Here is a tiny trained network, its code and every weight. The questions are about switching its units off for an input and a class, where a switched-off unit gives its printed mean instead of its output.

import numpy as np


def w(rows, s, z=0):
    codes = np.array(rows[::2]) - 128.0
    scale = np.full(codes.shape[1], s)
    scale[-1] = z or s
    return codes * scale


def norm(h):
    return h / np.sqrt((h * h).mean(-1, keepdims=True) + 1e-5)


def f(y):
    return y / 2 * (1 + np.tanh(0.7978845608 * (y + 0.044715 * y**3)))


def log_softmax(a):
    a = a - a.max(-1, keepdims=True)
    return a - np.log(np.exp(a).sum(-1, keepdims=True))


def net(x, mask):
    res = np.array(x, float).reshape(1, 5) / 4 @ E
    u = 0
    for l in range(4):
        y = f(norm(res) @ A[l][:, :-1].T + A[l][:, -1])
        res = res + np.where(mask[u : u + 8], y, B[l][:, -1]) @ B[l][:, :-1]
        u += 8
    return log_softmax(norm(res)[-1] @ U[:, :-1].T + U[:, -1])


A, B = {}, {}
E = w([
[249,253,81,152,160],'x0',
[129,157,92,46,122],'x1',
[160,94,211,85,164],'x2',
[137,130,146,84,17],'x3',
[129,136,120,110,125],'x4',
],0.0053)
A[0] = w([
[111,2,62,137,127,83],'L0N0',
[115,178,130,69,137,251],'L0N1',
[140,123,174,108,47,110],'L0N2',
[107,147,123,108,171,55],'L0N3',
[164,150,93,164,155,217],'L0N4',
[119,134,142,195,128,217],'L0N5',
[130,150,91,94,69,148],'L0N6',
[184,84,92,56,111,108],'L0N7',
],0.0079,0.0021)
B[0] = w([
[116,80,77,42,69,201],'L0N0',
[165,40,133,187,74,217],'L0N1',
[146,229,184,254,149,180],'L0N2',
[94,128,139,188,135,123],'L0N3',
[68,113,73,89,103,251],'L0N4',
[140,194,65,38,76,199],'L0N5',
[96,149,122,203,118,200],'L0N6',
[87,119,190,183,161,161],'L0N7',
],0.0054,0.0029)
A[1] = w([
[207,53,253,100,147,155],'L1N0',
[111,76,75,121,232,175],'L1N1',
[73,173,124,138,106,106],'L1N2',
[134,197,172,59,49,104],'L1N3',
[173,224,123,159,122,121],'L1N4',
[56,150,81,108,174,7],'L1N5',
[97,144,103,111,185,69],'L1N6',
[194,211,91,169,129,150],'L1N7',
],0.0059,0.0016)
B[1] = w([
[255,94,59,239,245,205],'L1N0',
[122,244,201,176,117,189],'L1N1',
[144,106,128,102,177,144],'L1N2',
[76,146,148,190,231,158],'L1N3',
[143,57,165,72,102,221],'L1N4',
[127,164,143,154,165,140],'L1N5',
[94,186,157,164,90,131],'L1N6',
[115,93,169,72,75,254],'L1N7',
],0.0047,0.0035)
A[2] = w([
[86,142,141,123,192,109],'L2N0',
[123,69,135,28,166,211],'L2N1',
[118,98,123,189,136,157],'L2N2',
[171,216,84,133,150,40],'L2N3',
[116,154,240,212,106,251],'L2N4',
[83,115,56,123,238,155],'L2N5',
[100,2,127,141,113,20],'L2N6',
[157,137,52,153,114,146],'L2N7',
],0.0071,0.0017)
B[2] = w([
[98,201,161,139,85,130],'L2N0',
[182,164,106,134,131,192],'L2N1',
[87,200,79,56,76,160],'L2N2',
[139,57,197,76,44,226],'L2N3',
[120,236,112,114,162,251],'L2N4',
[125,176,210,190,26,207],'L2N5',
[137,101,110,21,139,203],'L2N6',
[98,55,152,135,253,216],'L2N7',
],0.0058,0.0024)
A[3] = w([
[134,149,147,61,73,159],'L3N0',
[145,207,151,127,81,249],'L3N1',
[80,181,99,89,24,74],'L3N2',
[111,221,172,96,75,213],'L3N3',
[106,79,124,74,132,3],'L3N4',
[254,147,118,126,78,221],'L3N5',
[106,188,149,106,150,11],'L3N6',
[69,144,51,159,46,110],'L3N7',
],0.009,0.0017)
B[3] = w([
[51,157,161,104,55,191],'L3N0',
[21,174,161,126,93,213],'L3N1',
[180,129,139,132,155,244],'L3N2',
[50,176,220,169,86,218],'L3N3',
[149,105,113,55,76,149],'L3N4',
[75,45,62,67,116,255],'L3N5',
[213,130,220,172,118,132],'L3N6',
[251,138,153,177,255,236],'L3N7',
],0.0049,0.0059)
U = w([
[77,105,74,52,3,253],'0',
[74,255,196,211,39,86],'1',
[183,132,64,199,162,11],'2',
],0.0055,0.00071)

Each question gives the input, the list of numbers given to net, and the class t.
The units are the neurons (one row each of A and B). Each row of codes is followed by its name. A weight is (code - 128) times the scale printed after its matrix; where a second scale follows, it is the last column's (A, B and U).
mask holds one flag per neuron, layer by layer. A switched-off neuron (its flag False) gives its mean, the last column of its row in B, instead of its output. The means were averaged over made-up inputs and are rounded, as every weight is.
A unit's drop is (log p(t) with every unit on - log p(t) with that unit switched off) / (log p(t) with every unit on - log p(t) with every unit switched off).
The circuit of an input: a set's keep is (log p(t) with only the set's units on - log p(t) with every unit switched off) / (log p(t) with every unit on - log p(t) with every unit switched off). Starting from the 12 units with the biggest drops (on a tie, the unit counted first), units are removed one at a time, each time the one whose removal leaves the highest keep (on an exact tie, the one counted first), for as long as the keep stays at least 0.8.
circuit, biggest first: the units of the circuit, biggest drop first
unit that matters most: the unit with the biggest drop
top k neurons: the k neurons with the biggest drops, biggest first
top k neurons in layer l: the k neurons of layer l with the biggest drops, biggest first
drop when u is switched off: that unit's drop, to one decimal
input [4,-8,-3,-4,-7], class 0: top 3 neurons	[L0N5, L2N3, L3N7]
input [4,-8,2,4,7], class 0: top 2 neurons in layer 0	[L0N7, L0N6]
input [-4,-2,-6,8,5], class 1: unit that matters most	L0N2
input [-4,3,5,-1,-8], class 2: top 2 neurons	[L1N0, L0N4]
input [-6,6,0,-7,7], class 1: circuit, biggest first	[L2N5, L3N5]
input [-2,8,5,-6,3], class 1: top 2 neurons	[L1N1, L2N5]
input [-4,5,6,-2,-8], class 2: circuit, biggest first	[L1N0, L0N4]
input [-3,3,-7,-8,8], class 1: top 2 neurons	[L2N5, L1N1]
input [3,6,2,5,1], class 1: circuit, biggest first	[L1N3, L3N3]
input [5,-2,-4,-8,2], class 1: top 2 neurons	[L0N4, L1N0]
input [-1,3,-5,5,-4], class 1: circuit, biggest first	[L0N2, L3N3]
input [-3,-7,-4,-1,2], class 2: top 2 neurons in layer 3	[L3N7, L3N5]
input [7,0,2,5,-3], class 0: top 2 neurons	[L3N5, L1N1]
input [0,0,8,3,-8], class 2: circuit, biggest first	[L1N0]
input [-4,8,7,3,5], class 2: top 2 neurons	[L1N0, L0N4]
input [-4,2,2,5,-4], class 1: top 2 neurons	[L0N2, L2N4]
input [8,1,-8,-7,-4], class 0: top 4 neurons in layer 0	[L0N6, L0N7, L0N0, L0N5]
input [-5,4,-7,3,-1], class 2: top 2 neurons in layer 1	[L1N7, L1N4]
input [-3,-8,-5,-2,-5], class 2: top 2 neurons	[L3N7, L1N4]
input [-1,-2,7,2,-7], class 2: circuit, biggest first	[L1N0]
input [5,6,2,-5,-8], class 0: top 2 neurons in layer 2	[L2N3, L2N4]
input [8,-3,3,-4,6], class 0: drop when L0N4 is switched off	0.0
input [4,2,-8,3,0], class 2: drop when L3N7 is switched off	0.3
input [1,-4,-7,4,5], class 2: drop when L1N1 is switched off	0.2
